Below are the code and all the weights of a small trained network. Each question names an input and a target symbol and asks about switching units off, where a switched-off unit gives its printed mean instead of its output.

import numpy as np


def w(rows, s, z=0):
    codes = np.array(rows[::2]) - 128.0
    scale = np.full(codes.shape[1], s)
    scale[-1] = z or s
    return codes * scale


def f(y):
    return y / 2 * (1 + np.tanh(0.7978845608 * (y + 0.044715 * y**3)))


def softmax(a):
    e = np.exp(a - a.max(-1, keepdims=True))
    return e / e.sum(-1, keepdims=True)


def log_softmax(a):
    a = a - a.max(-1, keepdims=True)
    return a - np.log(np.exp(a).sum(-1, keepdims=True))


def net(x, mask):
    ids = ['ΘΛΞαβζμπψω'.index(c) for c in x.split()]
    T = len(ids)
    res = E[ids] + P[:T]
    r = res
    for j in range(2):
        rows = slice(3 * j, 3 * j + 3)
        q, k, v = (r @ M[0][rows].T for M in (Q, K, V))
        z = softmax(np.where(np.tri(T) > 0, q @ k.T / 3**0.5, -1e9)) @ v
        o = O[0][rows]
        res = res + np.where(mask[j], z, o[:, -1]) @ o[:, :-1]
    y = f(res @ A[0][:, :-1].T + A[0][:, -1])
    res = res + np.where(mask[2:18], y, B[0][:, -1]) @ B[0][:, :-1]
    return log_softmax(res[-1] @ U[:, :-1].T + U[:, -1])


Q, K, V, O, A, B = {}, {}, {}, {}, {}, {}
E = w([
[158,59,122,139,109,99,164,123,74,133],'Θ',
[55,79,131,113,177,45,83,112,92,119],'Λ',
[87,112,148,110,133,136,169,168,149,95],'Ξ',
[164,187,168,131,89,113,184,68,101,81],'α',
[58,136,61,135,131,121,130,142,140,180],'β',
[147,129,113,161,103,116,178,98,182,119],'ζ',
[74,68,138,252,40,156,79,79,73,98],'μ',
[122,66,143,87,88,144,119,112,159,53],'π',
[136,155,65,102,97,123,89,53,122,103],'ψ',
[131,200,155,94,54,105,95,172,115,186],'ω',
],0.02)
P = w([
[116,163,135,61,178,231,170,152,172,254],'0',
[105,215,27,105,90,212,124,223,149,141],'1',
[109,171,65,88,70,157,149,179,162,139],'2',
[89,139,76,80,67,112,168,149,159,152],'3',
[64,114,96,81,76,94,172,122,170,153],'4',
[49,105,115,82,91,86,177,91,168,136],'5',
[60,103,120,57,106,66,173,73,168,161],'6',
],0.0068)
Q[0] = w([
[187,117,107,139,129,199,131,112,139,107],'head 0',
[76,161,92,129,124,122,157,144,145,104],'head 0',
[175,153,149,126,60,200,115,163,126,176],'head 0',
[202,88,179,229,183,189,90,174,97,173],'head 1',
[162,80,254,129,193,140,123,139,112,195],'head 1',
[142,135,104,93,126,103,251,123,171,158],'head 1',
],0.0083)
K[0] = w([
[152,166,149,117,103,144,114,129,154,148],'head 0',
[123,144,116,150,133,69,96,193,169,133],'head 0',
[141,144,94,105,138,75,168,157,140,64],'head 0',
[189,194,138,2,234,153,122,162,128,190],'head 1',
[166,142,167,54,163,216,109,96,114,230],'head 1',
[113,122,159,205,134,172,122,97,174,163],'head 1',
],0.0087)
V[0] = w([
[187,147,115,51,237,81,159,116,187,131],'head 0',
[160,127,187,68,160,128,50,225,181,163],'head 0',
[183,115,72,3,132,104,158,82,222,152],'head 0',
[108,152,101,83,155,87,3,147,136,93],'head 1',
[169,152,60,67,143,85,187,125,207,100],'head 1',
[196,124,101,129,172,113,81,96,4,152],'head 1',
],0.0064)
O[0] = w([
[138,125,80,155,41,171,216,124,79,52,19],'head 0',
[105,115,113,108,3,120,99,190,139,99,63],'head 0',
[124,40,108,124,58,218,75,69,29,138,254],'head 0',
[74,96,161,29,173,185,108,77,98,109,122],'head 1',
[189,206,207,42,157,181,126,116,159,188,132],'head 1',
[68,224,112,118,24,88,119,150,95,121,62],'head 1',
],0.007,0.0034)
A[0] = w([
[64,144,128,90,146,163,131,102,152,146,63],'neuron 0',
[124,154,196,99,168,143,231,191,148,125,160],'neuron 1',
[171,76,148,98,141,171,151,132,96,131,151],'neuron 2',
[80,114,92,174,104,143,111,203,152,165,167],'neuron 3',
[127,175,186,101,225,108,107,180,170,158,156],'neuron 4',
[171,117,201,148,52,203,152,155,108,53,3],'neuron 5',
[136,59,154,146,171,91,180,158,102,137,127],'neuron 6',
[133,202,75,106,162,111,112,122,234,121,153],'neuron 7',
[111,39,74,134,138,105,96,132,104,202,152],'neuron 8',
[147,207,114,83,95,227,140,124,130,81,130],'neuron 9',
[47,119,109,110,121,116,82,160,4,77,112],'neuron 10',
[137,163,148,153,76,188,130,69,43,142,142],'neuron 11',
[133,152,159,107,94,86,120,208,103,157,127],'neuron 12',
[129,60,167,135,95,153,146,88,166,2,62],'neuron 13',
[169,191,152,156,130,196,124,191,97,143,88],'neuron 14',
[154,211,76,75,136,64,123,128,106,110,96],'neuron 15',
],0.0096,0.0039)
B[0] = w([
[98,130,127,69,185,147,103,107,85,161,168],'neuron 0',
[156,26,103,115,141,28,93,60,8,126,152],'neuron 1',
[146,128,96,190,146,91,8,175,188,87,158],'neuron 2',
[158,112,180,80,137,180,195,138,70,103,190],'neuron 3',
[161,77,62,129,69,194,202,56,107,53,148],'neuron 4',
[178,189,218,59,225,158,212,76,78,86,139],'neuron 5',
[161,204,74,154,5,170,59,167,117,127,151],'neuron 6',
[152,103,229,148,123,173,113,222,95,232,177],'neuron 7',
[96,210,143,125,87,163,161,104,129,72,220],'neuron 8',
[57,87,150,87,167,2,131,110,158,144,249],'neuron 9',
[172,138,57,185,107,94,200,125,234,132,199],'neuron 10',
[211,146,114,249,127,106,71,206,101,172,254],'neuron 11',
[66,83,96,127,132,134,89,21,196,47,177],'neuron 12',
[177,223,67,120,107,208,75,157,100,126,153],'neuron 13',
[153,124,202,116,50,160,174,82,174,91,151],'neuron 14',
[94,157,153,181,95,146,130,147,70,118,187],'neuron 15',
],0.006,0.0083)
U = w([
[132,148,87,193,69,164,140,183,59,122,204],'Θ',
[75,128,77,138,160,87,171,25,147,81,49],'Λ',
[111,2,124,109,148,99,131,126,57,109,190],'Ξ',
[153,186,177,115,153,82,156,97,74,128,98],'α',
[112,161,105,100,149,181,178,122,72,198,42],'β',
[173,90,127,145,164,103,149,144,232,183,157],'ζ',
[73,105,164,159,171,95,117,147,134,127,33],'μ',
[141,170,127,106,176,145,97,133,149,85,96],'π',
[89,143,118,117,172,65,60,145,103,191,249],'ψ',
[94,122,196,85,63,99,108,101,131,162,57],'ω',
],0.0068,0.0017)

Each question gives the input, a string of symbols that net reads in full, and the target symbol t.
The units are the heads (3 rows each of Q, K, V and O) and the neurons (one row each of A and B). Each row of codes is followed by its name. A weight is (code - 128) times the scale printed after its matrix; where a second scale follows, it is the last column's (O, A, B and U).
mask holds one flag per unit, heads first, then neurons. A switched-off unit (its flag False) gives its mean, the last column of its rows in O or B, instead of its output. The means were averaged over made-up inputs and are rounded, as every weight is.
A unit's drop is (log p(t) with every unit on - log p(t) with that unit switched off) / (log p(t) with every unit on - log p(t) with every unit switched off).
The circuit of an input: a set's keep is (log p(t) with only the set's units on - log p(t) with every unit switched off) / (log p(t) with every unit on - log p(t) with every unit switched off). Starting from the 12 units with the biggest drops (on a tie, the unit counted first), units are removed one at a time, each time the one whose removal leaves the highest keep (on an exact tie, the one counted first), for as long as the keep stays at least 0.8.
units of the circuit, in order: the units of the circuit, biggest drop first
unit that matters most: the unit with the biggest drop
top k neurons: the k neurons with the biggest drops, biggest first
which heads matter: for each layer, one digit per head in row order, 1 if its drop is at least 0.15 and else 0, layers parted by /
input ψ μ ω Ξ ψ ω, target Λ: unit that matters most -> head 1
input Θ ψ Λ μ ψ ω α, target Θ: top 3 neurons -> [neuron 9; neuron 13; neuron 6]
input ψ μ Ξ, target Θ: units of the circuit, in order -> [head 1; neuron 9]
input ψ ω ω, target ω: units of the circuit, in order -> [neuron 14; head 0; neuron 12]
input α ψ π ψ μ μ Θ, target Θ: units of the circuit, in order -> [neuron 6; head 1]
input μ ω ψ ω Λ, target Θ: top 4 neurons -> [neuron 4; neuron 6; neuron 7; neuron 9]
input ψ ζ ψ ω Θ, target Θ: units of the circuit, in order -> [neuron 6; neuron 9]
input Θ ω μ ψ Λ, target Θ: units of the circuit, in order -> [neuron 6; head 1; neuron 8]
input ω ω ζ ω ψ ψ Λ, target Λ: units of the circuit, in order -> [neuron 10; neuron 8]
input ψ β μ Ξ, target Θ: units of the circuit, in order -> [head 1; neuron 6]
input ψ μ ω ω α, target Θ: top 2 neurons -> [neuron 9; neuron 13]
input μ ζ μ ω ψ μ, target Λ: units of the circuit, in order -> [head 0; neuron 4; neuron 11]
input μ α ψ β, target Θ: top 2 neurons -> [neuron 9; neuron 8]
input μ ψ ζ β, target Θ: top neuron -> [neuron 9]
input μ ω ζ ω ω, target Λ: top 2 neurons -> [neuron 12; neuron 11]
input β ω ω, target ω: which heads matter -> 10
input ψ ω μ π, target Θ: top 2 neurons -> [neuron 13; neuron 9]
input ω μ ζ, target Θ: top 2 neurons -> [neuron 9; neuron 13]
input μ ψ Θ ψ ζ, target Θ: top 2 neurons -> [neuron 6; neuron 9]
input Ξ ψ μ ψ ψ ψ ω, target Θ: units of the circuit, in order -> [head 1]
